Below is a small trained network, with its code and all its weights. Each question gives an input and a target symbol and asks what happens when units are switched off, that is, made to give their printed mean instead of their output.

import numpy as np


def w(rows, s, z=0):
    codes = np.array(rows[::2]) - 128.0
    scale = np.full(codes.shape[1], s)
    scale[-1] = z or s
    return codes * scale


def f(y):
    return y / 2 * (1 + np.tanh(0.7978845608 * (y + 0.044715 * y**3)))


def softmax(a):
    e = np.exp(a - a.max(-1, keepdims=True))
    return e / e.sum(-1, keepdims=True)


def log_softmax(a):
    a = a - a.max(-1, keepdims=True)
    return a - np.log(np.exp(a).sum(-1, keepdims=True))


def net(x, mask):
    ids = ['ΞΨαβεζμω'.index(c) for c in x.split()]
    T = len(ids)
    res = E[ids] + P[:T]
    r = res
    for j in range(3):
        rows = slice(3 * j, 3 * j + 3)
        q, k, v = (r @ M[0][rows].T for M in (Q, K, V))
        z = softmax(np.where(np.tri(T) > 0, q @ k.T / 3**0.5, -1e9)) @ v
        o = O[0][rows]
        res = res + np.where(mask[j], z, o[:, -1]) @ o[:, :-1]
    y = f(res @ A[0][:, :-1].T + A[0][:, -1])
    res = res + np.where(mask[3:19], y, B[0][:, -1]) @ B[0][:, :-1]
    return log_softmax(res[-1] @ U[:, :-1].T + U[:, -1])


Q, K, V, O, A, B = {}, {}, {}, {}, {}, {}
E = w([
[145,173,134,97],'Ξ',
[82,87,135,79],'Ψ',
[93,76,127,181],'α',
[138,140,153,65],'β',
[159,166,111,255],'ε',
[2,160,125,101],'ζ',
[225,70,161,103],'μ',
[119,154,111,177],'ω',
],0.019)
P = w([
[56,129,249,112],'0',
[156,140,136,206],'1',
[153,123,122,174],'2',
[157,121,117,144],'3',
[160,120,107,140],'4',
[162,119,96,142],'5',
[160,117,85,133],'6',
[165,113,78,131],'7',
[158,111,77,130],'8',
[154,121,97,137],'9',
],0.015)
Q[0] = w([
[123,133,125,19],'h1',
[102,128,120,167],'h1',
[93,184,137,122],'h1',
[184,99,118,137],'h2',
[110,126,99,187],'h2',
[100,130,172,247],'h2',
[111,112,112,127],'h3',
[154,103,136,76],'h3',
[130,136,150,83],'h3',
],0.015)
K[0] = w([
[154,110,18,123],'h1',
[54,199,244,124],'h1',
[73,144,71,123],'h1',
[124,30,127,139],'h2',
[129,164,225,98],'h2',
[66,133,254,167],'h2',
[111,106,135,113],'h3',
[82,82,21,138],'h3',
[136,97,41,146],'h3',
],0.012)
V[0] = w([
[66,34,107,119],'h1',
[202,146,111,229],'h1',
[150,127,89,247],'h1',
[95,165,67,143],'h2',
[50,192,126,175],'h2',
[171,111,126,118],'h2',
[104,142,100,170],'h3',
[169,150,68,161],'h3',
[69,230,141,86],'h3',
],0.011)
O[0] = w([
[226,134,145,52,110],'h1',
[111,152,172,200,181],'h1',
[128,128,135,255,194],'h1',
[104,67,59,180,23],'h2',
[140,48,103,182,253],'h2',
[129,202,120,113,75],'h2',
[112,125,110,172,158],'h3',
[144,140,119,194,31],'h3',
[87,97,73,58,138],'h3',
],0.0092,0.0052)
A[0] = w([
[122,251,100,172,130],'n1',
[232,121,59,109,55],'n2',
[36,144,108,176,135],'n3',
[103,72,187,168,200],'n4',
[53,143,42,120,253],'n5',
[63,163,231,127,161],'n6',
[230,107,142,92,66],'n7',
[159,118,95,169,160],'n8',
[125,154,78,51,163],'n9',
[61,65,49,115,165],'n10',
[181,204,92,138,120],'n11',
[151,158,211,159,132],'n12',
[96,138,165,132,119],'n13',
[2,190,186,110,132],'n14',
[142,103,91,80,29],'n15',
[146,177,87,138,103],'n16',
],0.0093,0.0063)
B[0] = w([
[125,86,123,125,215],'n1',
[106,76,143,80,174],'n2',
[94,118,118,136,227],'n3',
[133,164,158,123,247],'n4',
[147,199,76,191,173],'n5',
[177,99,80,171,178],'n6',
[41,125,137,110,186],'n7',
[118,108,178,106,220],'n8',
[114,167,142,161,199],'n9',
[189,149,104,165,188],'n10',
[125,100,146,99,163],'n11',
[90,164,99,96,218],'n12',
[98,108,72,102,138],'n13',
[255,83,130,127,149],'n14',
[51,134,129,109,165],'n15',
[124,72,110,133,135],'n16',
],0.0094,0.013)
U = w([
[150,201,43,146,145],'Ξ',
[82,107,145,103,3],'Ψ',
[165,2,183,108,129],'α',
[81,210,99,126,82],'β',
[90,131,148,159,228],'ε',
[149,87,56,117,66],'ζ',
[156,221,212,112,230],'μ',
[238,71,62,150,159],'ω',
],0.0084,0.003)

Each question gives the input, a string of symbols that net reads in full, and the target symbol t.
The units are the heads (3 rows each of Q, K, V and O) and the neurons (one row each of A and B). Each row of codes is followed by its name. A weight is (code - 128) times the scale printed after its matrix; where a second scale follows, it is the last column's (O, A, B and U).
mask holds one flag per unit, heads first, then neurons. A switched-off unit (its flag False) gives its mean, the last column of its rows in O or B, instead of its output. The means were averaged over made-up inputs and are rounded, as every weight is.
A unit's drop is (log p(t) with every unit on - log p(t) with that unit switched off) / (log p(t) with every unit on - log p(t) with every unit switched off).
The circuit of an input: a set's keep is (log p(t) with only the set's units on - log p(t) with every unit switched off) / (log p(t) with every unit on - log p(t) with every unit switched off). Starting from the 12 units with the biggest drops (on a tie, the unit counted first), units are removed one at a time, each time the one whose removal leaves the highest keep (on an exact tie, the one counted first), for as long as the keep stays at least 0.8.
units of the circuit, in order: the units of the circuit, biggest drop first
k most important neurons: the k neurons with the biggest drops, biggest first
heads that matter: for each layer, one digit per head in row order, 1 if its drop is at least 0.15 and else 0, layers parted by /
input ε β β α α ω Ξ β μ, target μ: heads that matter	010
input Ξ ε Ψ ω, target Ξ: 2 most important neurons	[n5; n10]
input Ψ β ε μ α Ξ ε α ζ ε, target Ψ: heads that matter	100
input ω ε α, target ω: most important neuron	[n10]
input μ ε α α ε μ μ μ Ψ, target ω: heads that matter	010
input μ ε ε ε μ ε ε Ψ, target ε: heads that matter	101
input ε ω μ ε ε ε ε α ε μ, target μ: heads that matter	000
input Ξ ε μ α, target Ξ: 2 most important neurons	[n5; n10]
input Ψ ε ε β ω β β ω, target Ψ: units of the circuit, in order	[h1; n7; n15]
input ζ α α ε α ε α Ξ ε, target ζ: units of the circuit, in order	[h1; h3]
input ω ζ Ξ Ξ, target Ξ: 3 most important neurons	[n5; n8; n2]
input β Ψ ε ζ μ ε α Ψ α, target β: 2 most important neurons	[n9; n15]
input ε ω ε α ε α ε ζ, target Ξ: units of the circuit, in order	[n5; h2]
input μ ε ε ε α μ β, target ω: 4 most important neurons	[n14; n6; n1; n7]
input Ξ ε Ξ β, target ε: heads that matter	101
input α β ε, target α: heads that matter	100
input ε β β Ξ ζ ε μ μ Ξ, target ω: 3 most important neurons	[n14; n6; n1]
input α ε ε Ξ, target ε: units of the circuit, in order	[h1]
input ε ζ ζ β, target Ξ: 2 most important neurons	[n5; n8]
input ζ Ξ ζ ε ε β ε ζ ε, target ζ: 3 most important neurons	[n2; n15; n10]
input Ψ ε α ε, target Ψ: 3 most important neurons	[n2; n7; n15]
input ω ε ω ε ε ω β ε β ω, target ω: heads that matter	010
input ε α ε μ β Ψ Ξ Ξ, target ω: most important neuron	[n7]
input Ψ μ Ξ ε μ ω, target Ψ: 3 most important neurons	[n2; n7; n15]
